In the rows, zero is written as 128.
Rows near named flat spaces through zero (a row that begins with a name and a colon came from that space):
j861-j169: [114,136,144,157,115,143,158,99,122,133,119,173,123,138,137,140,156,113,116,153,145,152,154,116,121,106,119,129,126,138,184,131,149]
j808-j629: [140,116,117,120,162,114,104,129,89,139,163,90,115,131,128,119,115,111,128,109,99,109,149,109,142,133,135,110,148,153,90,151,150]
j808-j629: [125,131,106,96,124,108,94,136,130,118,140,83,135,125,112,139,115,129,122,133,137,115,116,122,163,127,116,122,138,111,96,133,131]
j193-j341: [161,128,153,130,94,131,109,161,152,134,140,159,108,155,128,110,147,150,130,135,101,132,130,141,139,123,102,144,145,111,146,105,115]
j24-j404: [116,116,119,113,126,114,132,118,120,91,114,123,134,103,120,143,116,109,113,139,156,126,104,111,129,142,138,135,128,151,130,125,98]
j74-j743: [120,138,144,139,119,140,140,102,121,148,120,163,128,130,134,135,141,120,127,140,133,139,154,121,131,105,120,130,132,115,173,133,138]
j808-j629: [129,112,133,118,152,103,115,143,85,126,151,87,99,148,117,112,123,130,128,100,84,124,118,110,118,121,145,112,162,175,102,138,129]
j24-j404: [104,142,99,147,130,126,163,110,128,140,137,134,148,143,133,139,134,133,121,146,132,127,147,131,127,104,122,124,106,121,161,145,161]
j24-j404: [139,118,127,128,144,127,125,134,133,133,106,117,126,100,112,109,107,144,140,114,111,118,113,141,96,143,140,138,155,113,102,109,81]
j193-j341: [155,128,76,125,162,127,106,149,135,146,183,87,153,131,152,121,104,121,138,113,113,85,158,143,163,161,123,114,86,114,61,157,182]
j861-j169: [134,118,154,110,113,115,133,137,104,124,142,163,114,152,140,122,130,124,127,114,98,127,122,115,139,116,137,137,124,159,179,136,112]
j861-j169: [124,132,121,133,162,144,151,114,115,160,133,138,150,121,157,123,108,121,151,95,115,111,148,140,118,136,156,120,81,124,129,155,150]
j74-j743: [142,138,165,135,117,151,113,143,140,148,132,144,111,155,145,120,150,136,143,112,119,145,138,139,133,124,123,119,117,123,124,125,157]
j193-j341: [142,129,155,141,99,141,131,146,141,115,143,168,112,161,150,129,160,122,120,138,133,147,133,126,140,131,115,131,105,152,155,123,152]
j193-j341: [133,132,120,165,158,150,158,91,118,177,120,163,141,104,137,116,120,123,140,129,110,117,180,136,100,121,131,134,135,98,154,136,130]
j74-j743: [103,150,113,164,115,143,158,122,174,131,90,120,141,125,107,133,147,164,127,156,156,152,116,156,89,112,114,130,133,88,124,101,130]
j193-j341: [111,125,149,85,121,116,124,119,116,123,94,133,134,106,118,132,103,133,140,104,130,126,90,125,126,120,153,138,131,119,151,125,72]
j861-j169: [102,136,85,111,125,95,117,125,123,114,141,70,138,135,99,146,123,136,109,152,138,121,118,117,152,105,110,118,149,119,111,137,142]
j74-j743: [139,112,132,142,123,125,124,117,125,102,112,138,112,99,107,128,133,112,108,157,143,136,129,111,113,141,117,142,177,141,128,104,89]
j74-j743: [121,141,171,138,86,140,134,142,152,125,107,158,106,162,123,127,166,152,127,138,132,166,110,137,117,102,115,132,136,125,164,104,126]
j808-j629: [113,137,79,119,139,109,129,127,139,137,129,83,154,118,106,131,105,151,129,136,125,107,122,142,131,118,121,127,134,89,104,131,125]
j861-j169: [148,123,175,154,104,145,162,143,140,142,112,208,108,151,141,100,149,152,139,119,88,144,127,147,87,119,133,153,130,134,195,102,90]
j193-j341: [116,125,108,112,112,90,137,127,113,124,138,127,129,142,103,127,121,145,112,147,99,116,121,118,137,93,114,142,163,123,175,127,97]
j861-j169: [68,147,121,122,110,113,174,130,121,108,133,115,140,184,139,154,150,142,120,125,144,153,94,125,130,88,144,107,68,169,169,154,180]
j24-j404: [153,125,155,101,133,131,98,136,117,163,132,141,121,125,135,109,109,135,153,94,89,111,137,135,142,126,135,134,139,101,130,131,105]
j24-j404: [118,140,164,109,103,141,115,115,124,128,121,155,124,139,144,149,145,108,128,128,156,148,131,114,161,113,125,122,107,129,160,138,150]
j808-j629: [138,126,86,167,163,158,152,130,170,121,112,112,161,84,141,123,111,127,138,128,163,115,128,161,88,188,142,129,84,114,58,117,134]
j808-j629: [110,137,89,141,146,119,177,147,137,147,145,117,157,160,142,113,114,167,145,104,90,109,118,161,101,118,148,125,74,127,135,145,149]
j193-j341: [131,130,119,136,165,147,139,101,119,165,117,138,150,92,142,121,101,118,149,107,123,108,156,138,113,141,147,127,112,100,120,143,126]
j74-j743: [129,114,98,112,157,101,110,137,97,114,162,74,125,129,122,128,110,114,120,117,113,107,126,110,144,140,136,113,137,162,83,148,143]
j74-j743: [114,124,143,102,114,112,114,143,115,96,133,105,113,149,124,139,136,123,120,120,138,142,94,112,143,124,136,117,124,167,122,132,133]
j808-j629: [141,114,168,135,103,126,135,153,120,99,139,163,94,164,140,120,158,123,117,125,114,151,112,115,121,130,131,133,128,188,159,117,124]
j861-j169: [96,136,123,115,110,107,164,144,136,123,113,127,138,157,117,124,125,172,135,117,106,133,83,146,105,97,142,135,112,128,167,123,103]
j74-j743: [99,129,81,128,137,93,149,127,116,117,141,85,139,141,103,133,120,146,113,143,115,118,116,124,121,104,125,123,142,137,130,137,131]
j193-j341: [118,130,105,128,154,123,146,103,109,157,127,128,148,110,126,124,103,129,137,120,110,107,149,130,119,116,139,130,131,107,143,145,120]
j24-j404: [87,146,161,133,119,143,154,112,127,135,89,134,124,142,127,139,147,142,139,115,147,165,106,132,100,97,147,114,114,133,154,128,140]
j808-j629: [120,134,114,119,148,136,125,127,137,136,118,100,148,111,134,130,108,132,145,107,141,118,118,143,124,144,145,118,100,111,89,136,136]
j193-j341: [112,130,98,129,143,112,135,122,115,130,141,97,136,133,119,132,121,131,122,132,122,119,133,123,130,116,128,118,133,132,119,142,145]
j808-j629: [137,134,138,151,152,160,137,84,112,174,123,169,138,101,150,128,124,99,139,127,131,122,188,124,127,128,130,127,123,102,151,146,148]
j861-j169: [159,111,170,111,96,115,115,188,135,105,145,151,93,174,134,100,142,154,133,103,80,134,88,136,124,135,132,142,131,167,141,106,94]
j193-j341: [131,124,106,145,165,144,131,103,126,137,117,113,145,82,131,130,109,107,133,127,149,115,148,130,112,157,139,123,125,117,87,133,131]
j74-j743: [95,121,142,87,94,94,148,112,96,93,119,160,129,139,122,151,125,116,108,138,135,134,95,97,150,95,137,143,125,161,216,138,88]
j24-j404: [133,139,112,125,131,136,77,126,155,124,116,67,128,98,101,141,129,125,123,150,172,134,130,130,147,142,101,114,162,86,47,113,144]
j24-j404: [154,108,187,101,112,132,125,139,106,126,127,198,109,133,156,113,122,113,141,93,97,125,117,119,133,139,152,148,113,159,184,127,81]
j24-j404: [140,124,127,116,129,124,116,129,122,136,139,135,131,125,133,125,118,123,131,123,116,114,138,125,145,131,125,133,129,120,133,134,122]
j24-j404: [171,119,104,134,110,127,91,143,142,99,183,137,125,134,144,141,144,88,96,173,152,113,167,109,192,160,82,134,121,138,110,132,168]
j861-j169: [107,131,118,112,104,98,138,141,128,112,128,116,126,154,105,130,132,156,117,139,113,132,97,127,129,96,121,134,144,131,158,121,108]
j74-j743: [137,115,130,92,116,104,116,176,134,99,143,110,124,150,130,117,114,148,134,100,104,116,77,137,136,144,143,134,107,154,112,123,101]
j808-j629: [127,128,142,152,124,148,147,116,146,123,94,154,127,106,125,127,136,129,129,139,149,144,124,136,95,138,131,138,133,121,137,107,105]
j861-j169: [127,124,140,109,120,117,142,165,134,125,130,132,127,158,136,109,120,162,146,91,91,123,87,149,111,126,152,134,100,143,138,125,106]
[120,136,96,146,118,109,134,134,138,130,142,104,126,149,101,127,142,152,111,162,115,130,136,131,127,100,97,128,163,112,131,120,141] => j861-j169
[131,121,149,104,110,121,110,145,132,101,117,126,116,127,122,130,128,128,126,121,138,136,94,123,134,138,133,133,132,143,122,115,101] => j861-j169
[139,113,161,135,158,136,122,121,85,141,137,131,100,130,141,114,130,106,137,95,102,133,145,110,112,136,153,113,143,173,116,141,138] => j808-j629
[115,140,119,120,157,138,133,107,115,170,125,117,150,117,140,128,105,129,152,100,119,113,147,138,129,118,146,116,104,99,122,154,148] => j808-j629
[114,127,88,127,134,114,148,134,148,112,115,103,153,110,112,128,107,149,127,135,136,114,100,146,108,138,134,137,119,113,111,118,101] => j74-j743
[109,146,119,166,128,156,144,105,159,127,96,120,138,108,121,145,148,126,122,158,182,154,137,138,106,131,116,119,125,105,107,115,155] => j861-j169
[120,124,99,117,133,119,156,108,129,129,115,152,162,96,129,131,96,127,129,133,130,101,126,134,124,132,138,151,109,104,164,133,86] => j74-j743
[84,133,99,130,148,110,187,101,106,144,110,129,156,125,121,128,104,148,135,117,108,117,116,135,92,96,157,132,113,126,176,145,108] => j24-j404
[137,114,112,128,144,117,139,131,123,128,124,128,134,108,120,113,105,136,132,121,106,108,122,134,106,141,139,142,141,126,125,121,88] => j24-j404
[126,124,133,130,127,115,126,118,108,134,128,127,112,131,109,123,132,130,119,137,109,132,136,114,122,106,121,130,173,132,147,124,113] => j808-j629
[111,144,126,176,121,141,185,119,136,154,130,167,131,166,139,122,157,151,128,142,109,145,152,144,95,93,122,129,111,128,185,131,161] => j861-j169
[123,134,122,140,130,132,135,135,133,127,139,118,128,147,136,130,140,131,127,128,131,134,131,132,127,127,126,117,111,139,118,134,161] => j861-j169
[98,147,58,140,150,106,151,126,138,152,141,67,160,140,105,128,113,168,130,139,110,108,133,150,117,98,118,117,129,89,106,141,156] => j861-j169
[142,120,90,112,162,105,114,113,94,162,162,110,143,112,123,118,90,120,132,121,84,82,167,119,152,120,125,131,152,104,126,155,122] => j861-j169
[140,129,153,132,128,167,107,111,153,116,90,143,133,77,139,142,129,97,134,132,191,142,128,130,128,170,131,129,114,111,92,112,120] => j808-j629
[113,125,115,102,136,104,136,107,91,139,141,133,140,128,128,135,107,117,125,122,109,108,138,110,149,104,137,131,128,131,170,154,119] => j861-j169
[137,118,133,75,106,85,59,147,100,98,161,78,98,146,100,140,130,114,104,140,122,124,113,89,193,113,102,119,184,147,106,132,125] => j808-j629
[121,136,121,143,141,144,140,125,139,136,122,121,139,126,139,130,130,130,137,121,141,132,132,141,115,137,136,118,101,124,108,133,153] => j861-j169
[108,126,123,85,144,111,144,140,110,134,128,116,151,136,143,123,91,144,154,74,101,105,89,140,126,126,173,125,75,138,137,153,110] => j861-j169

Rows near named flat spaces through zero:
j241_j532: [123,101,85,120,127,113,144,187,112,162,117,143,145,146,138,208,166,139,179,152,82,112,145,158,141,113,66,132,120,156,150,127,160]
j626_j73: [125,109,129,121,154,107,123,116,169,134,136,162,158,149,118,119,139,127,112,125,105,137,138,95,133,118,106,134,123,167,140,102,139]
j276_j325: [145,108,134,107,136,96,118,129,168,136,189,174,164,134,95,110,136,114,104,113,110,144,134,85,146,125,106,154,141,155,125,125,131]
j648_j604: [137,130,113,130,105,127,132,155,114,136,154,139,123,120,132,135,146,116,135,119,122,121,137,121,135,129,123,143,148,125,121,163,112]
j956_j51: [158,136,93,105,83,159,113,103,88,139,103,123,119,110,144,111,101,102,100,139,144,115,144,139,142,123,162,120,129,85,118,123,120]
j648_j604: [126,127,127,123,126,122,125,117,128,133,114,121,132,131,123,136,114,136,128,145,129,127,124,135,122,123,128,119,116,121,132,107,140]
j956_j51: [112,140,143,133,137,96,130,134,136,125,167,128,159,114,119,142,116,160,140,109,120,132,126,114,132,124,129,141,118,149,121,109,140]
j241_j532: [141,142,110,122,127,117,139,122,136,130,154,159,178,110,123,110,93,80,128,57,135,147,119,117,171,116,154,171,133,105,101,123,117]
j956_j51: [114,85,149,139,98,109,125,132,100,173,136,134,118,126,133,139,126,103,113,145,111,116,137,99,101,133,118,133,151,129,134,136,123]
j276_j325: [110,117,129,148,134,121,157,160,115,145,102,118,124,136,131,169,125,102,177,116,127,131,101,164,124,128,111,140,130,105,130,142,132]
j276_j325: [115,124,122,139,154,99,158,140,157,140,104,140,157,150,109,157,110,96,172,107,126,147,90,154,135,114,106,148,115,108,131,113,140]
j648_j604: [154,89,150,88,111,120,94,100,133,145,156,137,123,131,94,104,116,125,75,174,127,133,136,105,119,138,118,115,135,127,135,108,144]
j241_j532: [119,67,168,124,136,136,118,133,106,152,130,128,112,130,135,130,137,111,108,138,112,128,138,117,115,148,111,124,147,150,139,129,140]
j276_j325: [136,130,124,126,115,136,123,127,122,127,129,126,113,127,129,120,135,126,119,140,132,123,133,125,123,131,131,123,135,122,128,141,119]
j276_j325: [98,145,138,153,174,104,158,146,157,113,127,129,163,134,125,153,121,136,177,80,125,145,101,144,140,120,120,149,110,141,124,115,138]
j648_j604: [130,127,135,118,118,121,114,110,128,131,127,118,123,129,118,127,119,150,113,162,130,123,131,124,113,127,128,111,118,127,134,108,138]
j648_j604: [136,135,133,117,126,123,118,129,133,119,154,125,129,121,116,125,131,150,121,136,130,129,131,124,130,131,127,125,127,135,125,128,132]
j276_j325: [172,149,102,101,96,153,104,110,137,110,132,129,92,134,112,91,145,134,91,176,148,121,139,126,124,131,134,105,136,105,129,152,110]
j956_j51: [143,159,142,119,158,132,117,115,180,80,154,128,119,138,100,89,147,160,113,133,146,144,118,120,129,135,128,118,123,143,127,137,120]
j956_j51: [107,109,132,151,158,125,153,154,142,136,96,133,123,154,134,154,150,108,164,120,115,134,112,146,120,127,97,133,130,138,142,141,130]
j648_j604: [145,167,134,108,143,120,118,157,147,82,215,125,145,102,103,126,148,190,138,106,134,137,131,128,157,137,126,140,125,156,110,145,134]
j956_j51: [135,132,145,116,110,104,116,119,126,131,178,129,145,107,105,118,103,136,112,122,135,133,124,109,130,131,141,140,132,119,113,120,130]
j648_j604: [147,116,106,119,90,108,130,130,130,159,131,149,128,138,106,132,120,87,124,150,127,126,120,123,123,118,114,139,142,92,128,142,118]
j956_j51: [125,153,134,128,147,105,134,130,157,109,156,130,155,124,107,129,116,146,144,104,135,143,110,130,140,123,130,141,116,130,118,117,133]
j276_j325: [151,108,109,107,107,141,130,152,108,145,109,120,102,138,113,155,133,104,146,165,133,126,115,173,129,133,103,121,134,89,135,148,138]
j626_j73: [138,127,110,118,124,107,118,94,165,139,124,161,152,147,115,105,121,116,98,142,118,131,137,92,126,109,124,128,121,136,136,99,127]
j648_j604: [128,148,114,149,134,132,150,157,138,116,141,143,130,127,136,125,149,104,152,83,130,134,121,128,144,127,129,153,145,125,116,172,100]
j241_j532: [127,106,143,133,125,118,125,101,139,145,134,155,142,129,126,93,109,81,95,103,127,138,128,88,126,127,143,146,144,125,122,123,112]
j956_j51: [126,167,97,143,156,145,141,115,167,96,79,132,124,154,140,114,146,136,141,125,135,130,124,140,130,113,131,115,109,133,137,125,116]
j626_j73: [122,135,141,140,138,139,135,141,122,114,138,121,119,119,137,122,137,128,136,103,135,131,124,131,132,138,137,135,137,132,120,150,117]
j241_j532: [122,108,151,128,169,147,133,138,137,113,117,122,120,137,130,127,143,125,136,114,128,141,119,146,134,142,115,125,129,145,134,132,138]
j626_j73: [135,142,115,130,117,122,125,105,145,128,124,142,134,133,125,104,120,116,110,128,133,128,130,107,125,118,141,130,128,119,125,123,114]
j276_j325: [96,135,142,160,151,118,154,152,125,125,122,118,137,125,142,154,128,130,169,91,124,132,112,140,126,128,127,142,125,136,124,135,127]
j241_j532: [122,105,114,131,120,103,132,136,135,158,132,157,147,141,129,144,139,113,128,134,100,122,141,103,125,115,104,139,134,147,138,122,131]
j956_j51: [114,126,121,136,104,98,137,128,106,158,134,133,159,113,132,152,94,114,141,110,120,123,125,121,130,115,139,147,124,112,118,109,133]
j626_j73: [147,113,90,117,41,101,111,119,92,186,157,161,137,114,133,127,118,97,89,156,107,99,165,75,119,111,135,140,152,111,124,135,109]
j648_j604: [126,189,90,136,144,104,161,163,152,103,141,126,167,123,113,168,118,147,199,87,137,139,97,172,161,107,124,153,103,107,111,130,133]
j241_j532: [127,111,147,127,138,133,126,120,128,129,134,134,132,124,128,111,119,107,114,107,131,138,125,118,133,136,136,137,137,129,123,127,126]
j626_j73: [95,98,155,150,148,128,136,127,120,143,85,111,111,145,144,148,134,132,139,147,116,123,124,134,98,133,112,111,122,145,148,114,140]
j241_j532: [135,155,139,117,134,120,124,134,128,103,187,124,156,95,116,120,109,151,131,85,140,140,124,126,157,133,151,148,125,130,103,126,131]
j276_j325: [109,92,139,131,112,149,128,139,59,159,89,94,110,113,162,168,114,126,140,144,120,110,138,159,117,138,132,113,126,120,135,115,150]
j626_j73: [104,119,146,154,146,126,135,113,142,131,101,130,121,143,142,116,134,120,122,124,123,128,127,108,106,128,129,123,129,145,138,123,119]
j626_j73: [129,121,118,126,112,115,133,166,105,143,170,139,144,110,133,156,140,129,145,108,110,121,141,124,145,128,116,150,141,140,120,147,130]
j241_j532: [133,106,146,118,78,120,106,113,83,159,158,121,119,100,129,119,104,122,91,146,129,114,145,100,113,137,149,127,146,114,119,126,124]
j626_j73: [129,152,118,131,135,129,139,145,130,112,137,123,137,120,126,138,127,136,153,105,136,133,117,148,144,126,132,138,123,120,118,137,127]
[131,148,118,142,108,126,131,125,127,126,150,143,131,116,137,103,130,110,116,100,133,125,136,98,132,125,150,145,145,122,113,153,97] => j626_j73
[161,188,78,119,87,120,129,119,139,114,163,149,151,108,116,101,109,113,122,100,149,128,128,115,157,109,163,152,131,87,99,146,97] => j626_j73
[127,92,143,121,128,141,116,112,112,145,109,128,119,131,138,120,123,112,103,141,121,125,140,119,120,135,128,118,133,135,137,113,136] => j648_j604
[135,125,117,120,82,85,120,118,116,163,188,163,175,101,120,120,96,104,102,100,115,124,145,74,142,113,146,163,142,123,108,117,118] => j241_j532
[126,136,114,131,101,120,125,111,113,144,121,131,137,119,138,125,109,122,117,130,127,117,138,113,124,117,146,129,126,116,124,115,122] => j956_j51
[89,95,124,149,161,156,151,116,89,153,23,111,141,137,184,164,99,97,156,103,114,124,127,169,132,120,137,119,102,128,142,76,156] => j648_j604
[116,148,130,137,113,100,120,107,135,130,151,132,148,117,129,119,115,156,112,128,123,120,141,90,116,117,145,129,120,144,124,107,123] => j956_j51
[115,83,137,138,146,139,132,131,133,148,79,133,101,163,139,138,157,109,127,162,109,124,132,130,103,132,94,110,134,147,157,130,134] => j241_j532
[124,100,125,117,135,127,130,169,106,143,138,125,132,127,133,176,151,146,154,138,103,121,139,150,138,133,93,129,127,153,138,129,155] => j241_j532
[140,108,118,116,70,129,117,149,69,163,151,120,112,103,136,152,125,121,122,152,121,106,147,129,124,134,129,130,148,109,122,149,127] => j626_j73
[121,138,114,148,137,125,144,120,154,128,92,138,123,152,130,122,134,106,138,128,131,131,116,127,117,117,123,128,126,118,135,134,113] => j956_j51
[132,145,122,127,107,121,122,119,123,128,141,124,130,117,125,122,117,138,120,133,135,122,131,119,125,124,142,127,127,117,121,127,121] => j241_j532
[98,144,140,175,116,132,142,123,111,130,109,116,107,121,161,116,130,120,130,108,134,115,130,105,101,130,156,129,141,126,123,152,94] => j276_j325
[147,135,123,121,92,158,107,122,101,121,136,115,85,116,141,102,148,140,94,159,137,109,153,115,115,140,144,108,146,123,127,160,106] => j276_j325
[119,95,126,140,91,137,133,121,82,173,76,116,101,131,148,144,110,83,125,154,128,112,127,138,102,128,133,120,140,91,136,131,122] => j276_j325
[144,123,130,117,110,137,115,124,117,129,151,133,119,117,126,108,130,120,103,129,132,126,139,113,131,136,138,130,143,124,121,143,118] => j626_j73
[135,129,134,128,112,157,122,108,104,126,93,104,94,124,136,110,112,111,113,145,152,124,121,145,114,137,152,111,132,92,126,135,118] => j241_j532
[98,129,139,163,134,125,153,150,109,135,109,113,121,125,148,153,129,118,163,104,127,125,115,141,116,131,130,137,133,123,126,145,119] => j276_j325
[114,98,172,140,137,118,114,98,148,136,135,138,115,141,124,91,134,120,85,141,122,131,134,76,95,138,128,120,143,154,138,124,117] => j241_j532
[156,115,144,98,123,132,105,148,127,116,209,143,128,108,109,108,152,142,100,120,123,134,147,104,149,147,120,141,153,154,117,156,127] => j648_j604
[125,88,151,133,98,143,124,183,66,150,175,119,93,102,149,152,167,126,130,127,110,110,153,120,122,156,113,138,172,148,125,189,118] => j276_j325
[136,195,119,147,98,95,127,118,178,100,161,125,104,139,90,101,143,164,126,166,153,123,110,101,92,118,133,119,130,107,124,163,89] => j648_j604
[124,112,155,115,138,142,117,156,99,118,149,95,107,114,129,156,146,176,139,150,124,122,135,154,124,150,113,111,126,151,133,133,153] => j241_j532
